Here is a tiny trained network, its code and every weight. The questions are about switching its units off for an input and a target symbol, where a switched-off unit gives its printed mean instead of its output.

import numpy as np


def w(rows, s, z=0):
    codes = np.array(rows[::2]) - 128.0
    scale = np.full(codes.shape[1], s)
    scale[-1] = z or s
    return codes * scale


def f(y):
    return y / 2 * (1 + np.tanh(0.7978845608 * (y + 0.044715 * y**3)))


def softmax(a):
    e = np.exp(a - a.max(-1, keepdims=True))
    return e / e.sum(-1, keepdims=True)


def log_softmax(a):
    a = a - a.max(-1, keepdims=True)
    return a - np.log(np.exp(a).sum(-1, keepdims=True))


def net(x, mask):
    ids = ['ΘΣΨαγημπω'.index(c) for c in x.split()]
    T = len(ids)
    res = E[ids] + P[:T]
    u = 0
    for l in range(2):
        r = res
        for j in range(2):
            rows = slice(2 * j, 2 * j + 2)
            q, k, v = (r @ M[l][rows].T for M in (Q, K, V))
            z = softmax(np.where(np.tri(T) > 0, q @ k.T / 2**0.5, -1e9)) @ v
            o = O[l][rows]
            res = res + np.where(mask[u + j], z, o[:, -1]) @ o[:, :-1]
        u += 2
        y = f(res @ A[l][:, :-1].T + A[l][:, -1])
        res = res + np.where(mask[u : u + 4], y, B[l][:, -1]) @ B[l][:, :-1]
        u += 4
    return log_softmax(res[-1] @ U[:, :-1].T + U[:, -1])


Q, K, V, O, A, B = {}, {}, {}, {}, {}, {}
E = w([
[158,186,80,148,149,19,69,235,237,108,195,211],'Θ',
[133,75,222,212,179,63,106,105,2,72,22,45],'Σ',
[165,142,20,183,98,118,34,20,124,207,222,26],'Ψ',
[9,201,51,167,234,197,89,41,45,212,55,196],'α',
[124,181,91,93,210,55,129,66,31,214,250,158],'γ',
[34,210,23,242,97,69,144,237,185,13,95,213],'η',
[59,46,158,251,6,223,225,117,74,50,131,102],'μ',
[121,9,153,21,156,229,77,118,214,43,155,115],'π',
[217,61,195,141,216,198,62,136,108,48,68,16],'ω',
],0.0045)
P = w([
[41,183,138,113,135,25,241,111,148,130,42,124],'0',
[119,210,69,166,192,103,171,66,156,109,143,122],'1',
[55,133,58,178,181,81,112,211,137,14,90,81],'2',
[115,124,26,173,204,190,78,25,92,78,222,137],'3',
[108,18,55,190,146,197,15,248,135,4,193,145],'4',
[72,54,70,224,171,148,50,21,37,104,146,134],'5',
],0.0036)
Q[0] = w([
[183,218,148,55,14,63,218,206,220,191,171,235],'L0H1',
[244,134,240,17,4,116,226,235,234,144,48,124],'L0H1',
[133,15,157,158,142,179,24,230,87,30,62,19],'L0H2',
[251,129,227,20,108,188,194,42,234,204,178,82],'L0H2',
],0.0039)
K[0] = w([
[109,120,219,55,208,67,227,19,10,234,29,23],'L0H1',
[76,248,126,16,231,14,219,13,82,248,113,76],'L0H1',
[153,223,9,165,200,215,48,47,133,215,239,213],'L0H2',
[35,245,118,177,190,1,243,189,133,108,13,196],'L0H2',
],0.0038)
V[0] = w([
[104,118,128,195,1,34,194,226,226,33,184,213],'L0H1',
[86,192,13,168,241,90,24,232,238,26,202,200],'L0H1',
[70,43,126,40,128,236,127,13,77,183,179,84],'L0H2',
[23,148,156,225,72,216,235,210,71,40,18,229],'L0H2',
],0.0041)
O[0] = w([
[234,26,87,143,105,62,190,109,151,132,72,221,190],'L0H1',
[124,44,79,155,236,105,62,49,217,64,177,221,253],'L0H1',
[20,183,124,60,99,215,202,18,139,92,167,18,89],'L0H2',
[166,96,34,97,166,230,205,226,30,148,1,238,197],'L0H2',
],0.0042,0.0037)
A[0] = w([
[233,20,157,47,201,75,119,117,224,96,103,206,174],'L0N1',
[68,30,158,35,134,253,120,101,135,31,94,55,190],'L0N2',
[174,59,24,243,252,167,50,130,46,116,73,213,253],'L0N3',
[174,10,212,151,201,208,67,86,98,25,63,54,194],'L0N4',
],0.0035,0.003)
B[0] = w([
[136,26,126,55,188,83,179,213,215,93,50,240,165],'L0N1',
[109,40,189,42,144,208,176,209,235,52,127,29,146],'L0N2',
[87,56,88,202,191,165,72,69,58,112,83,209,255],'L0N3',
[174,45,251,131,188,203,75,160,145,21,124,75,170],'L0N4',
],0.0035,0.0091)
Q[1] = w([
[43,31,10,236,189,144,75,181,226,24,182,213],'L1H1',
[37,126,26,197,118,143,157,10,107,156,178,155],'L1H1',
[31,59,29,239,185,141,105,32,58,66,171,158],'L1H2',
[106,61,156,225,92,130,125,255,157,33,69,152],'L1H2',
],0.0038)
K[1] = w([
[139,33,166,110,222,250,37,39,54,124,207,120],'L1H1',
[176,16,215,99,131,225,121,223,207,20,98,93],'L1H1',
[197,31,176,65,187,246,3,130,170,44,224,63],'L1H2',
[149,145,76,78,163,176,66,10,94,204,212,132],'L1H2',
],0.0039)
V[1] = w([
[186,65,222,118,43,195,198,203,243,22,147,47],'L1H1',
[19,94,1,34,84,208,171,98,254,176,155,213],'L1H1',
[108,165,28,21,57,28,136,231,228,156,242,197],'L1H2',
[73,201,23,255,26,124,129,45,48,160,193,103],'L1H2',
],0.0037)
O[1] = w([
[254,50,68,106,80,126,234,226,215,10,57,90,87],'L1H1',
[23,94,27,5,45,221,203,15,243,206,93,153,111],'L1H1',
[98,56,122,40,79,10,170,60,214,186,173,228,3],'L1H2',
[159,18,51,229,15,157,50,15,1,235,90,212,54],'L1H2',
],0.0039,0.0058)
A[1] = w([
[30,123,197,218,164,60,1,79,94,101,241,144,194],'L1N1',
[244,176,121,236,145,34,120,227,45,81,113,112,184],'L1N2',
[16,247,205,118,196,121,70,108,149,80,229,15,255],'L1N3',
[207,14,40,178,94,135,104,66,47,174,117,157,248],'L1N4',
],0.0036,0.0027)
B[1] = w([
[73,163,161,198,147,55,21,36,107,249,212,107,254],'L1N1',
[248,126,118,230,142,146,147,206,117,118,133,150,242],'L1N2',
[70,232,159,94,203,161,178,84,218,180,252,1,218],'L1N3',
[202,29,60,187,9,154,126,52,37,130,72,177,215],'L1N4',
],0.004,0.0051)
U = w([
[166,57,156,157,150,20,39,122,172,164,104,245,47],'Θ',
[195,204,180,178,182,138,80,219,77,92,152,82,108],'Σ',
[161,92,124,169,46,53,75,21,175,188,232,16,113],'Ψ',
[16,210,109,122,118,234,45,92,100,196,57,89,89],'α',
[34,181,207,73,155,95,139,101,35,207,240,149,166],'γ',
[211,23,32,137,112,156,141,121,64,71,32,218,125],'η',
[238,52,144,131,31,209,202,169,14,140,40,115,249],'μ',
[30,137,145,3,133,67,237,118,236,67,130,103,113],'π',
[172,229,111,120,200,167,216,188,229,78,141,63,140],'ω',
],0.0039,0.002)

Each question gives the input, a string of symbols that net reads in full, and the target symbol t.
The units are the heads (2 rows each of Q, K, V and O) and the neurons (one row each of A and B). Each row of codes is followed by its name. A weight is (code - 128) times the scale printed after its matrix; where a second scale follows, it is the last column's (O, A, B and U).
mask holds one flag per unit, layer by layer, with each layer's heads first. A switched-off unit (its flag False) gives its mean, the last column of its rows in O or B, instead of its output. The means were averaged over made-up inputs and are rounded, as every weight is.
A unit's drop is (log p(t) with every unit on - log p(t) with that unit switched off) / (log p(t) with every unit on - log p(t) with every unit switched off).
The circuit of an input: a set's keep is (log p(t) with only the set's units on - log p(t) with every unit switched off) / (log p(t) with every unit on - log p(t) with every unit switched off). Starting from all 12 units, units are removed one at a time, each time the one whose removal leaves the highest keep (on an exact tie, the one counted first), for as long as the keep stays at least 0.8.
units of the circuit, in order: the units of the circuit, biggest drop first
unit that matters most: the unit with the biggest drop
top k neurons: the k neurons with the biggest drops, biggest first
k most important neurons of layer l: the k neurons of layer l with the biggest drops, biggest first
which heads matter: for each layer, one digit per head in row order, 1 if its drop is at least 0.15 and else 0, layers parted by /
drop of u: that unit's drop, to one decimal
input Θ η Θ Σ ω Σ, target Σ: units of the circuit, in order : L1H2; L0N4; L1H1; L1N2
input π μ η η, target η: unit that matters most : L0H1
input ω ω ω, target ω: 2 most important neurons of layer 0 : L0N2; L0N3
input Σ μ Θ Θ π η, target ω: which heads matter : 00 / 01
input η η Σ η π Θ, target ω: which heads matter : 00 / 01
input Θ η η, target Θ: units of the circuit, in order : L1H2; L0H2; L0H1
input μ γ η π η, target π: which heads matter : 01 / 11
input γ γ π α, target ω: top 2 neurons : L0N2; L0N4
input μ Θ Ψ μ η μ, target η: top 2 neurons : L1N4; L1N3
input Ψ μ ω ω ω, target ω: 2 most important neurons of layer 1 : L1N3; L1N4
input Θ ω Σ Θ η γ, target Θ: which heads matter : 11 / 00
input ω α η α ω Ψ, target ω: 3 most important neurons of layer 0 : L0N4; L0N2; L0N1
input η α γ η η, target Θ: which heads matter : 10 / 10
input π η ω Θ ω Σ, target Σ: unit that matters most : L1H2
input Θ α Σ α ω η, target ω: which heads matter : 00 / 11
input η π Θ, target π: which heads matter : 00 / 11
input Σ Ψ α Θ ω Ψ, target ω: top 3 neurons : L0N4; L0N2; L1N3
input π η ω γ, target ω: which heads matter : 00 / 11
input η γ Σ γ γ, target γ: which heads matter : 01 / 10
input Θ Σ Ψ, target Ψ: top neuron : L1N1
input η α ω α Θ π, target π: 3 most important neurons of layer 0 : L0N2; L0N1; L0N4
input γ Σ η Θ, target Θ: 2 most important neurons of layer 1 : L1N1; L1N3
input η η η, target η: 2 most important neurons of layer 1 : L1N4; L1N3
input μ α α π π, target ω: 2 most important neurons of layer 0 : L0N2; L0N4
input η α π π, target π: drop of L0N2 : 0.1
input Θ η η μ, target η: drop of L0H1 : 0.2
input Θ Ψ γ, target γ: drop of L0H2 : 0.2
input γ Σ ω Ψ Σ α, target Σ: drop of L0N4 : 0.6
input α α Ψ, target Ψ: unit that matters most : L1H2
